Below is a small trained network, with its code and all its weights. Each question gives an input and a class and asks what happens when units are switched off, that is, made to give their printed mean instead of their output.

import numpy as np


def w(rows, s, z=0):
    codes = np.array(rows[::2]) - 128.0
    scale = np.full(codes.shape[1], s)
    scale[-1] = z or s
    return codes * scale


def norm(h):
    return h / np.sqrt((h * h).mean(-1, keepdims=True) + 1e-5)


def f(y):
    return np.maximum(y, 0)


def log_softmax(a):
    a = a - a.max(-1, keepdims=True)
    return a - np.log(np.exp(a).sum(-1, keepdims=True))


def net(x, mask):
    res = np.array(x, float).reshape(1, 8) / 4 @ E
    u = 0
    for l in range(2):
        y = f(norm(res) @ A[l][:, :-1].T + A[l][:, -1])
        res = res + np.where(mask[u : u + 12], y, B[l][:, -1]) @ B[l][:, :-1]
        u += 12
    return log_softmax(norm(res)[-1] @ U[:, :-1].T + U[:, -1])


A, B = {}, {}
E = w([
[218,117,146,161,117,132,143],'x0',
[128,127,128,127,128,130,131],'x1',
[128,127,127,126,128,130,128],'x2',
[147,131,119,78,133,15,178],'x3',
[150,80,9,139,177,126,92],'x4',
[130,131,128,125,127,129,126],'x5',
[126,130,127,134,129,125,130],'x6',
[127,124,128,130,125,127,129],'x7',
],0.013)
A[0] = w([
[248,132,141,170,103,135,133,188],'L0N0',
[129,100,86,166,156,190,82,126],'L0N1',
[125,152,182,99,97,81,176,137],'L0N2',
[85,160,199,189,84,169,135,133],'L0N3',
[112,117,84,119,152,162,117,107],'L0N4',
[130,111,104,160,154,162,79,122],'L0N5',
[129,133,161,143,94,196,97,105],'L0N6',
[110,156,139,180,104,216,95,210],'L0N7',
[145,131,124,162,119,132,108,3],'L0N8',
[121,78,131,115,95,149,129,74],'L0N9',
[152,111,100,157,131,151,98,13],'L0N10',
[160,112,26,126,153,101,98,25],'L0N11',
],0.012,0.0039)
B[0] = w([
[222,94,211,231,135,187,252,249],'L0N0',
[88,209,139,224,14,184,116,231],'L0N1',
[156,196,78,165,73,137,59,239],'L0N2',
[169,73,73,53,194,72,119,240],'L0N3',
[147,161,96,193,144,153,71,185],'L0N4',
[89,152,98,202,42,157,130,200],'L0N5',
[150,86,100,68,209,110,119,202],'L0N6',
[121,10,96,56,202,90,115,254],'L0N7',
[80,94,156,156,131,192,166,136],'L0N8',
[116,160,116,136,146,103,108,133],'L0N9',
[50,111,220,144,127,190,136,165],'L0N10',
[87,2,182,56,216,124,111,234],'L0N11',
],0.0071,0.0082)
A[1] = w([
[209,49,111,162,168,157,92,104],'L1N0',
[63,191,69,87,93,79,68,69],'L1N1',
[168,136,168,176,101,188,252,33],'L1N2',
[182,57,101,166,190,131,118,133],'L1N3',
[84,68,132,89,159,181,76,198],'L1N4',
[147,209,169,195,42,147,208,80],'L1N5',
[143,65,103,128,226,99,158,88],'L1N6',
[124,77,105,196,198,52,159,2],'L1N7',
[71,254,78,123,94,95,77,107],'L1N8',
[108,166,108,228,65,177,118,130],'L1N9',
[6,93,79,36,163,108,31,116],'L1N10',
[119,80,197,170,128,148,148,127],'L1N11',
],0.0089,0.0039)
B[1] = w([
[137,114,196,77,103,150,223,208],'L1N0',
[66,102,209,72,84,251,155,171],'L1N1',
[102,161,24,117,167,70,1,183],'L1N2',
[97,138,197,62,94,168,236,210],'L1N3',
[213,196,113,161,151,43,123,219],'L1N4',
[113,158,43,153,101,78,77,175],'L1N5',
[149,132,158,63,181,152,132,196],'L1N6',
[154,133,157,71,189,196,121,155],'L1N7',
[110,74,226,143,61,235,216,165],'L1N8',
[62,147,139,203,59,104,129,173],'L1N9',
[123,208,68,107,140,14,15,245],'L1N10',
[104,140,107,61,156,104,159,171],'L1N11',
],0.0073,0.011)
U = w([
[89,155,103,26,194,50,41,249],'0',
[201,72,167,77,192,154,214,225],'1',
[56,175,211,86,29,161,154,113],'2',
[199,213,110,205,63,48,129,146],'3',
[32,155,58,207,115,132,22,9],'4',
[95,79,147,251,117,217,164,10],'5',
],0.016,0.0015)

Each question gives the input, the list of numbers given to net, and the class t.
The units are the neurons (one row each of A and B). Each row of codes is followed by its name. A weight is (code - 128) times the scale printed after its matrix; where a second scale follows, it is the last column's (A, B and U).
mask holds one flag per neuron, layer by layer. A switched-off neuron (its flag False) gives its mean, the last column of its row in B, instead of its output. The means were averaged over made-up inputs and are rounded, as every weight is.
A unit's drop is (log p(t) with every unit on - log p(t) with that unit switched off) / (log p(t) with every unit on - log p(t) with every unit switched off).
The circuit of an input: a set's keep is (log p(t) with only the set's units on - log p(t) with every unit switched off) / (log p(t) with every unit on - log p(t) with every unit switched off). Starting from the 12 units with the biggest drops (on a tie, the unit counted first), units are removed one at a time, each time the one whose removal leaves the highest keep (on an exact tie, the one counted first), for as long as the keep stays at least 0.8.
units of the circuit, in order: the units of the circuit, biggest drop first
unit that matters most: the unit with the biggest drop
top k neurons: the k neurons with the biggest drops, biggest first
top k neurons in layer l: the k neurons of layer l with the biggest drops, biggest first
drop when u is switched off: that unit's drop, to one decimal
input [-6,-4,0,-5,0,0,-1,1], class 0: unit that matters most -> L0N7
input [1,-6,-8,-3,5,-6,-4,-3], class 5: units of the circuit, in order -> (L1N10; L0N1)
input [4,-7,-1,1,6,6,5,5], class 1: top 2 neurons -> (L0N11; L0N2)
input [1,0,-1,-7,6,-1,-3,7], class 5: top 2 neurons -> (L1N10; L1N2)
input [0,-4,4,7,-5,4,8,-2], class 2: top 2 neurons -> (L0N0; L1N8)
input [-1,2,3,-3,7,4,-4,-7], class 4: top 3 neurons in layer 0 -> (L0N0; L0N1; L0N11)
input [-2,6,1,-7,-1,-1,-2,-1], class 0: top 2 neurons -> (L0N7; L0N0)
input [-2,-8,7,-2,4,0,1,-5], class 4: top 3 neurons -> (L0N1; L0N0; L0N11)
input [-8,-8,0,0,-7,3,1,-7], class 0: top 3 neurons -> (L0N3; L0N1; L1N10)
input [-1,-5,6,0,-5,-8,2,-4], class 0: top 2 neurons -> (L0N3; L0N0)
input [5,-3,-1,-1,-8,-5,8,-8], class 1: top 3 neurons -> (L0N3; L0N1; L1N10)
input [0,-8,1,7,0,-2,1,-3], class 2: top 2 neurons -> (L0N0; L0N7)
input [0,-7,-8,6,-2,-6,5,1], class 2: top 3 neurons -> (L0N0; L1N8; L1N1)
input [-5,2,-5,-2,5,-5,7,7], class 4: units of the circuit, in order -> (L0N1)
input [6,-8,4,-3,5,7,-2,8], class 5: drop when L0N1 is switched off -> 0.4
input [3,7,-1,2,6,-1,3,5], class 1: drop when L0N11 is switched off -> 1.8
input [3,-2,-8,-6,6,7,-2,-6], class 5: drop when L0N1 is switched off -> 0.3
input [-2,1,4,8,-3,-2,-7,5], class 2: drop when L0N0 is switched off -> 0.6
